Here is a tiny trained network, its code and every weight. The questions are about switching its units off for an input and a target symbol, where a switched-off unit gives its printed mean instead of its output.

import numpy as np


def w(rows, s, z=0):
    codes = np.array(rows[::2]) - 128.0
    scale = np.full(codes.shape[1], s)
    scale[-1] = z or s
    return codes * scale


def f(y):
    return y / 2 * (1 + np.tanh(0.7978845608 * (y + 0.044715 * y**3)))


def softmax(a):
    e = np.exp(a - a.max(-1, keepdims=True))
    return e / e.sum(-1, keepdims=True)


def log_softmax(a):
    a = a - a.max(-1, keepdims=True)
    return a - np.log(np.exp(a).sum(-1, keepdims=True))


def net(x, mask):
    ids = ['αβγζηλμξπσφ'.index(c) for c in x.split()]
    T = len(ids)
    res = E[ids] + P[:T]
    r = res
    for j in range(3):
        rows = slice(3 * j, 3 * j + 3)
        q, k, v = (r @ M[0][rows].T for M in (Q, K, V))
        z = softmax(np.where(np.tri(T) > 0, q @ k.T / 3**0.5, -1e9)) @ v
        o = O[0][rows]
        res = res + np.where(mask[j], z, o[:, -1]) @ o[:, :-1]
    y = f(res @ A[0][:, :-1].T + A[0][:, -1])
    res = res + np.where(mask[3:19], y, B[0][:, -1]) @ B[0][:, :-1]
    return log_softmax(res[-1] @ U[:, :-1].T + U[:, -1])


Q, K, V, O, A, B = {}, {}, {}, {}, {}, {}
E = w([
[159,187,194,204],'α',
[198,43,170,199],'β',
[145,61,30,116],'γ',
[140,56,146,106],'ζ',
[153,50,40,245],'η',
[138,51,132,81],'λ',
[133,42,116,112],'μ',
[140,31,197,160],'ξ',
[6,50,118,68],'π',
[178,203,161,237],'σ',
[94,224,71,90],'φ',
],0.011)
P = w([
[105,239,243,74],'0',
[87,219,155,83],'1',
[125,144,41,85],'2',
[152,185,68,57],'3',
[158,42,164,215],'4',
[158,137,83,95],'5',
[3,136,31,117],'6',
[153,133,83,107],'7',
],0.0046)
Q[0] = w([
[75,94,116,42],'H0',
[63,168,107,92],'H0',
[133,220,210,85],'H0',
[44,136,53,122],'H1',
[186,114,175,52],'H1',
[187,185,111,102],'H1',
[120,194,128,154],'H2',
[250,162,174,121],'H2',
[210,117,93,99],'H2',
],0.011)
K[0] = w([
[126,181,195,181],'H0',
[182,129,172,200],'H0',
[30,141,194,82],'H0',
[116,130,83,73],'H1',
[120,39,187,167],'H1',
[119,147,132,146],'H1',
[158,70,154,38],'H2',
[168,254,105,123],'H2',
[102,197,115,152],'H2',
],0.0097)
V[0] = w([
[85,117,187,117],'H0',
[96,199,132,214],'H0',
[136,72,177,178],'H0',
[152,113,112,152],'H1',
[155,95,165,105],'H1',
[98,108,85,149],'H1',
[113,203,107,160],'H2',
[84,108,124,112],'H2',
[190,94,152,253],'H2',
],0.012)
O[0] = w([
[155,157,210,106,46],'H0',
[74,43,44,241,251],'H0',
[194,67,64,113,105],'H0',
[222,134,223,97,91],'H1',
[184,243,129,153,13],'H1',
[80,2,194,126,135],'H1',
[44,67,32,162,235],'H2',
[112,97,127,169,113],'H2',
[170,88,22,119,102],'H2',
],0.0075,0.0017)
A[0] = w([
[60,177,121,106,182],'N0',
[145,154,197,128,108],'N1',
[121,110,145,68,2],'N2',
[129,72,54,158,125],'N3',
[175,155,113,177,18],'N4',
[171,143,93,186,142],'N5',
[2,186,9,150,132],'N6',
[101,51,137,29,196],'N7',
[191,123,168,168,124],'N8',
[75,128,93,155,177],'N9',
[92,110,181,23,91],'N10',
[112,102,79,182,5],'N11',
[176,96,163,145,145],'N12',
[61,139,133,130,254],'N13',
[89,97,82,139,168],'N14',
[88,65,88,176,9],'N15',
],0.0096,0.0045)
B[0] = w([
[151,70,115,38,172],'N0',
[100,147,115,118,134],'N1',
[74,135,41,243,118],'N2',
[179,187,191,205,205],'N3',
[124,47,101,122,123],'N4',
[132,81,160,133,154],'N5',
[225,92,148,124,251],'N6',
[16,132,57,72,163],'N7',
[95,26,97,44,135],'N8',
[123,3,156,195,188],'N9',
[83,188,145,157,137],'N10',
[185,207,172,214,158],'N11',
[142,122,116,15,137],'N12',
[22,16,103,59,188],'N13',
[132,200,135,173,193],'N14',
[215,236,170,208,175],'N15',
],0.0047,0.012)
U = w([
[11,63,67,139,252],'α',
[165,117,108,45,94],'β',
[212,108,82,32,90],'γ',
[186,135,75,156,116],'ζ',
[126,101,95,78,15],'η',
[156,131,88,56,54],'λ',
[157,150,96,29,248],'μ',
[241,82,2,16,70],'ξ',
[122,105,127,71,50],'π',
[136,102,76,119,3],'σ',
[159,84,33,85,210],'φ',
],0.0076,0.0045)

Each question gives the input, a string of symbols that net reads in full, and the target symbol t.
The units are the heads (3 rows each of Q, K, V and O) and the neurons (one row each of A and B). Each row of codes is followed by its name. A weight is (code - 128) times the scale printed after its matrix; where a second scale follows, it is the last column's (O, A, B and U).
mask holds one flag per unit, heads first, then neurons. A switched-off unit (its flag False) gives its mean, the last column of its rows in O or B, instead of its output. The means were averaged over made-up inputs and are rounded, as every weight is.
A unit's drop is (log p(t) with every unit on - log p(t) with that unit switched off) / (log p(t) with every unit on - log p(t) with every unit switched off).
The circuit of an input: a set's keep is (log p(t) with only the set's units on - log p(t) with every unit switched off) / (log p(t) with every unit on - log p(t) with every unit switched off). Starting from the 12 units with the biggest drops (on a tie, the unit counted first), units are removed one at a time, each time the one whose removal leaves the highest keep (on an exact tie, the one counted first), for as long as the keep stays at least 0.8.
units of the circuit, in order: the units of the circuit, biggest drop first
most important unit: the unit with the biggest drop
top k neurons: the k neurons with the biggest drops, biggest first
heads that matter: for each layer, one digit per head in row order, 1 if its drop is at least 0.15 and else 0, layers parted by /
drop when u is switched off: that unit's drop, to one decimal
input λ φ η π μ φ φ β, target α: units of the circuit, in order -> (H2; N6)
input λ λ α, target μ: most important unit -> H0
input σ η ζ, target ζ: heads that matter -> 101
input λ φ ξ μ φ φ φ ζ, target α: heads that matter -> 001
input φ π π λ φ φ π φ, target α: units of the circuit, in order -> (H2; H1; N13)
input φ φ φ η φ, target α: top 2 neurons -> (N13; N9)
input λ μ μ, target μ: units of the circuit, in order -> (H0; H2; N9)
input α φ φ φ η φ η σ, target α: units of the circuit, in order -> (H2; H0)
input β β η μ, target ξ: heads that matter -> 111
input φ φ σ φ γ, target ζ: top 2 neurons -> (N15; N3)
input φ φ α, target α: heads that matter -> 101
input σ σ φ σ σ ξ φ, target ζ: heads that matter -> 100
input σ η γ, target ζ: heads that matter -> 101
input φ η λ, target α: units of the circuit, in order -> (N7; N6; H1)
input φ φ φ α, target α: units of the circuit, in order -> (H2; H0)
input φ φ λ ξ, target α: units of the circuit, in order -> (H2; N6)
input α φ φ γ, target α: units of the circuit, in order -> (H2; H0)
input β μ φ β β φ, target ξ: units of the circuit, in order -> (H2; H0)
input ζ η φ λ φ φ φ γ, target α: top neuron -> (N7)
input η σ η σ β σ φ λ, target ζ: top 2 neurons -> (N3; N15)
input φ φ φ η β, target α: top neuron -> (N6)
input π π φ φ φ π ζ, target α: drop when N13 is switched off -> 0.1
input φ φ ξ, target α: drop when N9 is switched off -> 0.0
input η σ φ λ μ φ φ λ, target α: drop when H2 is switched off -> 0.2
